Below are the code and all the weights of a small trained network. Each question names an input and a target symbol and asks about switching units off, where a switched-off unit gives its printed mean instead of its output.

import numpy as np


def w(rows, s, z=0):
    codes = np.array(rows[::2]) - 128.0
    scale = np.full(codes.shape[1], s)
    scale[-1] = z or s
    return codes * scale


def f(y):
    return y / 2 * (1 + np.tanh(0.7978845608 * (y + 0.044715 * y**3)))


def softmax(a):
    e = np.exp(a - a.max(-1, keepdims=True))
    return e / e.sum(-1, keepdims=True)


def log_softmax(a):
    a = a - a.max(-1, keepdims=True)
    return a - np.log(np.exp(a).sum(-1, keepdims=True))


def net(x, mask):
    ids = ['γδεηθπσφψω'.index(c) for c in x.split()]
    T = len(ids)
    res = E[ids] + P[:T]
    u = 0
    for l in range(2):
        q, k, v = (res @ M[l].T for M in (Q, K, V))
        z = softmax(np.where(np.tri(T) > 0, q @ k.T / 2**0.5, -1e9)) @ v
        res = res + np.where(mask[u], z, O[l][:, -1]) @ O[l][:, :-1]
        u += 1
        y = f(res @ A[l][:, :-1].T + A[l][:, -1])
        res = res + np.where(mask[u : u + 12], y, B[l][:, -1]) @ B[l][:, :-1]
        u += 12
    return log_softmax(res[-1] @ U[:, :-1].T + U[:, -1])


Q, K, V, O, A, B = {}, {}, {}, {}, {}, {}
E = w([
[161,190,88,45,43,132],'γ',
[153,196,121,84,84,84],'δ',
[63,144,2,151,183,222],'ε',
[139,145,106,220,165,119],'η',
[187,66,145,130,197,109],'θ',
[115,192,96,218,64,158],'π',
[126,206,198,95,127,75],'σ',
[104,61,39,84,154,136],'φ',
[105,127,177,113,75,198],'ψ',
[160,61,100,126,41,131],'ω',
],0.0097)
P = w([
[13,152,94,174,149,25],'0',
[50,123,141,157,149,56],'1',
[103,102,148,140,152,103],'2',
[132,68,180,133,139,96],'3',
[168,49,187,118,110,109],'4',
[202,28,212,110,104,96],'5',
[240,4,226,106,93,104],'6',
],0.0033)
Q[0] = w([
[155,125,140,4,68,58],'0.h0',
[183,231,104,156,29,111],'0.h0',
],0.019)
K[0] = w([
[233,87,199,100,94,135],'0.h0',
[150,162,138,251,77,197],'0.h0',
],0.019)
V[0] = w([
[254,177,81,72,147,28],'0.h0',
[149,200,20,227,171,124],'0.h0',
],0.0087)
O[0] = w([
[46,108,124,110,138,2,68],'0.h0',
[201,180,86,98,135,71,254],'0.h0',
],0.0079,0.0011)
A[0] = w([
[119,133,150,68,104,78,5],'0.n0',
[128,126,138,142,135,106,98],'0.n1',
[117,120,153,199,131,139,97],'0.n2',
[185,105,131,96,120,104,171],'0.n3',
[147,70,96,100,150,158,125],'0.n4',
[8,130,67,112,165,148,27],'0.n5',
[168,137,204,109,104,101,72],'0.n6',
[175,100,163,180,164,124,52],'0.n7',
[148,101,140,104,158,97,89],'0.n8',
[99,179,172,114,147,131,147],'0.n9',
[134,116,153,106,91,153,134],'0.n10',
[91,138,114,146,175,107,100],'0.n11',
],0.016,0.0027)
B[0] = w([
[101,134,88,110,156,48,190],'0.n0',
[126,134,142,123,131,132,119],'0.n1',
[111,161,91,153,109,99,136],'0.n2',
[70,124,144,151,98,99,240],'0.n3',
[105,91,105,74,161,70,252],'0.n4',
[107,128,85,199,138,252,183],'0.n5',
[56,103,112,101,109,136,192],'0.n6',
[154,156,139,125,172,114,150],'0.n7',
[98,109,150,135,156,110,147],'0.n8',
[172,124,122,66,91,174,141],'0.n9',
[117,115,171,126,130,119,206],'0.n10',
[133,134,156,119,158,160,131],'0.n11',
],0.022,0.0024)
Q[1] = w([
[32,136,202,86,44,92],'1.h0',
[10,88,69,35,84,180],'1.h0',
],0.013)
K[1] = w([
[110,53,193,84,111,95],'1.h0',
[100,9,98,142,98,180],'1.h0',
],0.015)
V[1] = w([
[88,200,152,66,196,251],'1.h0',
[146,201,131,8,106,119],'1.h0',
],0.011)
O[1] = w([
[2,142,191,83,114,52,1],'1.h0',
[20,55,141,180,140,149,12],'1.h0',
],0.0068,0.0048)
A[1] = w([
[191,148,117,105,36,99,175],'1.n0',
[153,141,101,185,135,254,8],'1.n1',
[45,164,153,135,114,88,88],'1.n2',
[170,155,160,141,107,142,90],'1.n3',
[168,112,124,59,162,161,82],'1.n4',
[142,218,158,209,164,158,95],'1.n5',
[141,81,180,159,212,126,81],'1.n6',
[124,140,206,108,74,195,177],'1.n7',
[136,187,70,51,103,80,165],'1.n8',
[99,209,95,189,36,145,3],'1.n9',
[93,122,162,124,10,18,133],'1.n10',
[148,139,33,150,203,239,80],'1.n11',
],0.011,0.0027)
B[1] = w([
[162,115,134,85,125,203,254],'1.n0',
[138,94,117,34,212,123,181],'1.n1',
[132,60,119,88,55,122,207],'1.n2',
[80,107,104,95,110,133,160],'1.n3',
[52,101,114,137,105,148,165],'1.n4',
[132,176,24,115,100,97,186],'1.n5',
[184,164,173,171,160,146,146],'1.n6',
[193,132,142,178,89,94,153],'1.n7',
[167,64,145,150,173,95,237],'1.n8',
[50,142,178,150,196,183,168],'1.n9',
[109,250,131,107,141,148,224],'1.n10',
[86,117,197,236,69,127,236],'1.n11',
],0.016,0.0074)
U = w([
[53,110,157,253,93,107,194],'γ',
[123,54,68,95,173,9,99],'δ',
[116,126,114,97,168,66,51],'ε',
[174,200,6,184,99,77,251],'η',
[195,178,224,173,227,96,176],'θ',
[61,223,125,138,213,242,134],'π',
[58,159,99,87,69,128,6],'σ',
[151,194,191,69,157,114,36],'φ',
[175,247,223,195,21,159,108],'ψ',
[233,74,129,102,73,191,183],'ω',
],0.0037,0.0025)

Each question gives the input, a string of symbols that net reads in full, and the target symbol t.
The units are the heads (2 rows each of Q, K, V and O) and the neurons (one row each of A and B). Each row of codes is followed by its name. A weight is (code - 128) times the scale printed after its matrix; where a second scale follows, it is the last column's (O, A, B and U).
mask holds one flag per unit, layer by layer, with each layer's heads first. A switched-off unit (its flag False) gives its mean, the last column of its rows in O or B, instead of its output. The means were averaged over made-up inputs and are rounded, as every weight is.
A unit's drop is (log p(t) with every unit on - log p(t) with that unit switched off) / (log p(t) with every unit on - log p(t) with every unit switched off).
The circuit of an input: a set's keep is (log p(t) with only the set's units on - log p(t) with every unit switched off) / (log p(t) with every unit on - log p(t) with every unit switched off). Starting from the 12 units with the biggest drops (on a tie, the unit counted first), units are removed one at a time, each time the one whose removal leaves the highest keep (on an exact tie, the one counted first), for as long as the keep stays at least 0.8.
circuit, biggest first: the units of the circuit, biggest drop first
k most important neurons: the k neurons with the biggest drops, biggest first
top k neurons in layer l: the k neurons of layer l with the biggest drops, biggest first
input π φ θ ψ ψ σ, target ψ: 4 most important neurons -> 1.n7; 1.n10; 0.n4; 0.n6
input γ γ δ, target δ: circuit, biggest first -> 0.h0; 0.n0
input η ω θ γ, target ω: circuit, biggest first -> 1.h0; 1.n0; 1.n10
input σ φ π ψ π δ, target ψ: 2 most important neurons -> 1.n10; 0.n4
input π ω γ π δ, target π: circuit, biggest first -> 0.n3; 0.n4; 1.n9; 1.n10
input θ γ σ σ ω φ π, target π: circuit, biggest first -> 1.n9; 0.n4; 0.n2
input δ ψ γ γ ω σ φ, target γ: circuit, biggest first -> 1.n11; 0.n5; 0.h0
input ε θ ω η η γ ε, target δ: 3 most important neurons -> 1.n8; 0.n4; 1.n2
input π ε δ η φ, target γ: circuit, biggest first -> 0.h0; 1.n11; 0.n5
input η η ψ, target ψ: most important neuron -> 1.n7
input ω θ σ, target ω: circuit, biggest first -> 0.n9; 1.h0; 1.n0
input ω φ ε φ, target δ: circuit, biggest first -> 1.h0; 0.n5; 1.n8
input θ π σ γ ψ γ, target ψ: top 2 neurons in layer 0 -> 0.n10; 0.n0
input π φ η η σ γ δ, target σ: top 3 neurons in layer 0 -> 0.n6; 0.n9; 0.n0
input η ω δ ψ φ δ, target ψ: 3 most important neurons -> 0.n5; 0.n6; 1.n10
input σ γ φ φ ψ, target ψ: most important neuron -> 0.n5
input ω ω η φ γ, target φ: 4 most important neurons -> 1.n10; 0.n4; 0.n5; 0.n0
input ω ε π σ γ, target σ: top 3 neurons in layer 0 -> 0.n6; 0.n9; 0.n3
input ψ η φ π ω ω δ, target ω: top 2 neurons in layer 0 -> 0.n9; 0.n4
input σ ω ε π ε, target δ: 3 most important neurons -> 0.n5; 0.n4; 1.n8
input δ π ε, target γ: circuit, biggest first -> 1.n11
input ε φ η π ω ε ψ, target ω: 3 most important neurons -> 0.n2; 0.n3; 0.n4
input δ δ σ δ, target σ: top 2 neurons in layer 1 -> 1.n2; 1.n10
input φ σ ω σ, target ω: top 2 neurons in layer 0 -> 0.n9; 0.n4
input γ σ γ, target σ: 2 most important neurons -> 0.n9; 1.n2
input η η γ ψ σ, target ψ: 4 most important neurons -> 1.n7; 1.n10; 0.n4; 0.n9
input ω γ ε φ ε η, target η: 2 most important neurons -> 1.n5; 0.n7
input σ ω φ φ, target δ: top 3 neurons in layer 0 -> 0.n5; 0.n4; 0.n11
